Each row has a class, written after it.
[  69   48  -79 -269 -207  236   -1 -228   77   33   50   24  112   51
   96 -256   88  147  -81  -30  -97   21   58  112 -157 -210  -74  131
  -72 -116  113  109  133   66]  J880
[ 223  -10  244  202  214  221  -19 -181  107 -230 -174 -189  179  -85
   36 -274  165 -261  321  -17   78   81  149   88  424   91   93  -55
   50  229  -94  -47  -65   85]  J578
[-269   85  137  -49  579    2  106 -141  226  -81 -156  -49  -19 -110
 -250 -124   -5 -249 -198 -196  309 -208   58 -344   76  344   -5  -69
  125  130 -143  -41  -52 -245]  J722
[ -46   63  -25  -39  -76 -216   32   36 -166  105   -4  142   18  -24
  138  102  -25   14  180  -55 -112  -36  167   81   88   82  -55  -21
  -68   33  -75 -115 -133  126]  J991
[  23    1  159   38  272    7   91  -20  -27   45  -84 -147  -78  -43
   10   87  -61   40  144   26   85   86  -82 -112  165   -2  -13  -21
   40  100   73  -97   17 -123]  J578
[-149  151  145    9  -25   82 -184   74  149   -6  158 -189  -27  144
 -305 -138  -86  -91 -249  -52  185  -49  -86 -270  215 -136  -75 -144
  -62   -1  139   50  148  -60]  J874
[-108 -167  -35  227  257 -245   -7  194  211  -54  143 -243 -184  -90
 -211  -96  -66  -93  -46    1  295   98  -53   36   15   87  159  -75
  100   -6   86 -173   16 -280]  J500
[ 129  133  -17   66  -25 -260 -102  -20 -206  437 -101  373  -72 -102
   68 -149   65  193  -34   64  108   44   88  -99  164   12  -36  -25
 -113  282  -31 -169    3  158]  J500
[ -64 -145 -233  -18   -5 -104  -15  -57 -173  171  -31  271  -84   76
   -3  -44   87  179   29 -103   93   83   67  157 -139  106  -52   43
  -44   34  -66  -30   53  131]  J880
[  26 -155  312  -72   33  323 -134 -249  140 -221  -20 -235  182  104
 -106 -246   48  -16  194   74   13   12  -14  179  184  -55  -97  121
  -96  -22   16   31  199  -80]  J991
[  88 -289 -173 -141  222 -247    3   31 -202 -131  -98  -86  -36   47
  -80  234   -5  287   95  -19  -66   99  -44  244 -138   60 -218    1
  174  -85   38  -81  598   36]  J118
[ 169   30  299  -83 -314  -90  -35  -60   85   97    3  -28  144  -34
   26 -116   73  -46   10  -34 -124  -43  110  296  208  -34   17   80
  -58  -56  -80   -1 -194 -104]  J722
[   6   29   74  124    8  242  -15  -73  462 -174  137 -102   53   65
  -89 -403   62 -245 -519  -20  142 -120  -37 -278  -53  -74  111  139
  -53 -118  271  175 -199 -207]  J578
[  90   88  197 -138  -55   27 -101   27   12  -74  -19   11   -8 -103
  -17 -144    5   92 -108   84 -129 -210   60 -108  136 -129   83  -62
  -92   47  102  -71  182  -62]  J874
[ -70   65   32   20   13   51  -39  -14    6  -27   48  -20  -13    1
   56  -88  -25   42  -86   49   20   37   22  -19   63   55   55   16
  -58   69   35 -111  -58  -78]  J991
[ 250 -220  132   -2  188 -218  413  316   -5 -339 -105 -152   19   -6
   -1  193 -120 -291  -42  -97    3 -150   34   38  206  354   29  -55
   76  -16  -87  -60  -76 -278]  J118
[ 181   11  214  -14  500 -625  288  389 -276  -57 -166 -298 -108 -319
  398  747 -511  180  385 -106  -26 -135  429 -442  103   74 -420 -100
  107   32 -121  -80 -467  142]  J991
[-109  -34   37 -144   22  -11 -193   18  140   11   78  -21   92    1
 -264   23  -53  199 -274   50  183  110  -85  139  -54   88  -26   92
  143  -85 -162  -39  153  -79]  J118
[-151   31   74  -28   39 -286 -173  -40 -210   96 -205  257    4 -172
 -184   46 -109  240  -20 -202   28  -29  259 -128  162  390 -134 -110
 -137  209 -461  -89 -321   90]  J118
[-152  -25  -35  -63 -166 -168 -146 -151  195  -56  138 -190   48   57
 -109  218  -58   72 -218 -230   65  133  126  157  264  -24  -35 -140
   71 -142  -73  -89  126  137]  J874
[-109  386  106  273  -18 -121  -79 -191  156  130  165  305  -23   86
 -304    1   69 -154 -279  -97  274   -1  154 -249   19  380    8 -316
  106   62 -229   42 -596  -27]  J874
[  71   19  -63  -92  -57 -194   89  179  -67   27  -57  -11   63  -68
   27    8 -126   14  -39  -34  -88   22   26  -31   39  109   12   -3
   73  -30  -85  -96  -12   36]  J991
[  57   56  -84 -120 -321  -41  -73  -46 -183  121 -163  130  141  -43
  -66 -159   -7  220 -475  -29  -98  362   70  138  411  -18  127  -58
 -161   39 -246 -136  -33  115]  J88
[ -94    8  -81   69  -42  166  -32  107   64   39   92   54  -64   13
   22   61  -70   93 -234  -68  153   -2  -65 -229   73  -21   45  -67
  -16   97   36   11 -130  -33]  J500
[ 107  -51 -292 -139 -400  -66   87  -69  163  -25  -55  141   25  -49
  -47 -390  218    6 -313 -123 -249 -203  180  299 -197  -81  106  164
   37 -100    1  104   53  132]  J991
[-122  132 -150  -31  -70  -91  -10 -114   57   59  -20  104  -38 -116
  -60  -41  -35   21 -515  -92  161  192  -97  -94 -121   51  183   -4
 -102  -41  -43  -74 -158  123]  J722
[-371  275 -318   49   -5 -230  -97  -85 -112   85 -149   87  -56 -179
  121  339 -100  -21 -220  119   15  225   58  200 -232  119   84   87
 -147   95 -258 -194 -460  242]  J880
[-308 -259 -250 -223   17   34 -254  -80 -155  219  -97  182  -91 -102
  133   82   20  206 -135 -171  -89 -138   43  -90 -233 -153  -32   11
 -143   16  -12   51  314  114]  J722
[   2   -9 -187   50  342   17  210   24   86 -188   22 -272  -46    2
 -112  -79  -47   27  188   -9  -11   43 -130 -153 -150   94 -208  107
  181   19  127   18  360 -121]  J88
[-178  -66 -746 -296    3   60    7  -60 -209  -31  -45  -73   47 -113
  -38  -58  -39  264 -294  207 -243  431 -116  257 -492 -211   20  183
  -60 -175  -17    7  544  196]  J880
[-333 -108 -215  101  383  372  125  -39   34 -100  -49 -192 -153  406
   38 -440 -130  258  567  -22   23  180  -54 -291   63   57 -265  336
  -19   10   99 -104  311  -89]  J88
[ -90   27  -76   33 -211   96  -99 -200   75  141   48  275  127  -78
   44 -131   35  -45 -198  149 -126  -83   16   64 -153   59   88   36
 -110   41   48 -135 -188   17]  J880
[  20 -161 -375 -155  -24  -22  -67   88 -193  149 -163  162  -25  -75
  -22  -98   43  167   47   23 -163 -101   16   88 -314  -27  -75   63
   71   86  -23   57  329  182]  J578
[-166  159 -208  137   78  -53 -121 -244   -6   50 -119   69   52   27
   81 -139  -47   41  369 -180 -140 -272  345 -438   20  195 -299  -53
  168  186  -73  143 -103  320]  J578
[-113 -153  -69  152  -70 -151 -257   -2  -39  134   17   46    1 -145
 -215 -195  122 -159  117   25   25  165   78  267  204   -3  227 -169
  -74   81 -267 -172  248  106]  J722
[-110  -49   73  -87 -268 -156 -162  116 -126  123   63   55  -79  110
  -50  121   26   99 -145   12   58  174   -6  390  127 -211   89 -120
  -50 -111 -100 -250  175   76]  J578
[ 384   18  112  256 -143 -270  218   46  -67  121  206   69   35  104
   16 -202  101  -79  504   10 -124  123  152  272  276  162  -59   24
  -72   25  193  -68 -282  -49]  J118
[  81  -42 -361  309  171  -49  125  215  -84    3    7  162  -28  -93
   35 -130  224 -176  131   78   70   76   76   83  154   39  172 -147
  174  191   68  -28  -43  -65]  J578
[-111 -190 -127  158  -89   34  -37   44  -79   46  -48   75 -122  -15
   44   15    9   43 -246  -53  155  167  -56   19   57  -95  186  -11
 -116   38  -31  -22 -159   85]  J118
[-134  424  -83 -330 -270 -112   29  -95  170    9   36   43  166  -20
  -28 -185 -212   39 -766 -271   46  281   79 -267  274   51  190 -156
 -173 -207   33 -224 -338  106]  J578
[-243 -209  -73   66   35  192 -270 -138  263  -19   93 -112  -58   20
 -276 -436   82  -54 -229 -260  197   -6   37 -224  183 -157  152 -153
  -66  -18  104   54  286   25]  J874
[ -33   72 -638 -263  -92   23  296 -256  -58  175 -304    5   92  -25
   40 -420   66  161 -112 -144 -165  604   17  210  361  -41  218  263
 -182  -20  -70  -59   99  256]  J991
[   7   -4  183  227  300   64   83   13   30  -27  -35  114  -33 -139
    5 -223   83 -173  -74  115   90 -200   -8 -179  -13  230  126   83
   39  260  -37 -143  -59 -165]  J500
[-158  -98 -106   88  430   82  190  -30  135 -235  -73   13   -4   37
 -165   26   80 -243  -77   -6   29 -158   26  -77 -239  312 -158  114
   74   13 -177   99    4 -277]  J874
[  56  -26  -98   -3  172   65   19   72  -97  166  -64  -34   -2   41
  -22  -13  -48  247  257 -106  135  334  -50 -248  335 -150  -82 -123
   76    0    6   43  100   12]  J874
[ -82 -143  -99 -271   -7  261  116   57  -78 -135 -118 -149   -1  200
  -26   17 -138   93  147  -61  -17  -34   13  200  -64  126  -82  110
  -16   -9  -80   54   17   25]  J874
[-305   40  -75   48  333 -224  181 -126  -52   89  209  -58  -92  140
  -79  117  -81  -21  501  -65  233  185 -100    0 -292  241 -342  133
   26 -107  -64  -42   83 -126]  J722
[ -15  156  -10   53  -32  -11   58 -187  154 -161  -67 -150   32   96
  -57 -201   -7  -76  368   17 -161  -65   70   57  -94  126  -73  133
   46  -67   20   44 -151   35]  J880
[  21   -3   89  -12 -216  -20  -19   26  -65   -7 -123   38   87  -44
   50   39  -62 -120 -250   11   -2   55   15  146  102  130  152   16
 -134   52 -201  -76 -308   59]  J874
[-195  -22 -187  -53  354 -201  210  102   50   95 -146  -34  -46  -78
 -289  163 -107 -253 -254  -74  200  141 -202  -72  -96  162  -24   55
  -39  -24 -126  -68   17  -54]  J880
[-141 -159  -61  200  237 -204  124  222   10 -199  -40  -13 -151 -163
  -97  143  -43  -93   -9   93  155   -3 -151   24 -193  224  143   87
  125   38 -256 -154   68 -153]  J578
[ 138   87   94 -199 -104 -130   50 -115  -97   84  -96   38   98   65
   97   92 -133  175   53  -81 -183  -60  213  -91  125   54 -294  -11
  -48  -24  -56    9  -57  109]  J118
[ -78  -68   84  -14 -281 -433 -115  -47   13  -47   13  -78   54   -5
 -149  121  -18  -32  122  -69   78  164   39  433  322    8  104 -153
  -48 -167  -69 -166 -100   34]  J991
[-239  253  -49   87   95 -130 -369  141   -9  133  -29  105  -95 -119
   57  176  -91   27 -218  -25  179  -25  102 -288  138   86   47 -181
 -155  239  -83  -59 -324  -13]  J500
[-157  156 -253  130  -75 -254  -17  -37  141  -61    0    1   44    8
 -234 -252   33 -201 -200  -62  125  151   -6   96   40  272   79   61
  -57    7  -77  -19 -218   -7]  J991
[  68 -345  244  162  -11  287  107  102   95  -63   29 -127  -58  211
 -176  -18   59 -240 -154    4  153   42  -91  147  142  -75  133  -39
   17  -91  -98  106  -47 -172]  J88
[  80    0  242  186  271  -31  330  344  138 -403 -198   23   -6 -116
  394   53  -61 -411  132 -100  206 -503  387 -134  121  415   -2  275
  -84  236 -262  108 -899 -146]  J88
[ 133   25  203   11   96  -34   73   29   41  -50 -126   -9    6    6
   29    5  -26   10  -10   47   54   34   50   60  155  165  -21  135
  -44   65 -196  -88 -106  -86]  J722
[ 157 -153  -32 -408 -127 -153  448  241  154 -371 -127 -279  163  173
   19  212 -324   32 -154 -102 -142 -182 -128  130  110  133 -215  326
   29 -281  211   -8   39 -121]  J578
[  44    4  225  -35   -6  -29  -13   11   97 -200 -138 -200   49  -49
  198   93 -115 -111  -16   98  -98  -75   59   68  -19   38   86   52
   22  -78  -68 -113 -173  -78]  J88
[ 247  -53 -200  -97  171 -231  545  209 -190 -116   -8  -11  -11   37
  -49   63  115  -75  485  -71 -146   17   85  281  -37  -23 -222    1
  238 -113  -34  -19  344   62]  J578
[-163  -21  186  149   41    9 -300  320  -30  217  123   64 -104 -209
   -5   46 -109  -91 -427  132  235 -145  -52 -334  124 -299  174 -166
 -149  179   81 -135  -21   11]  J500
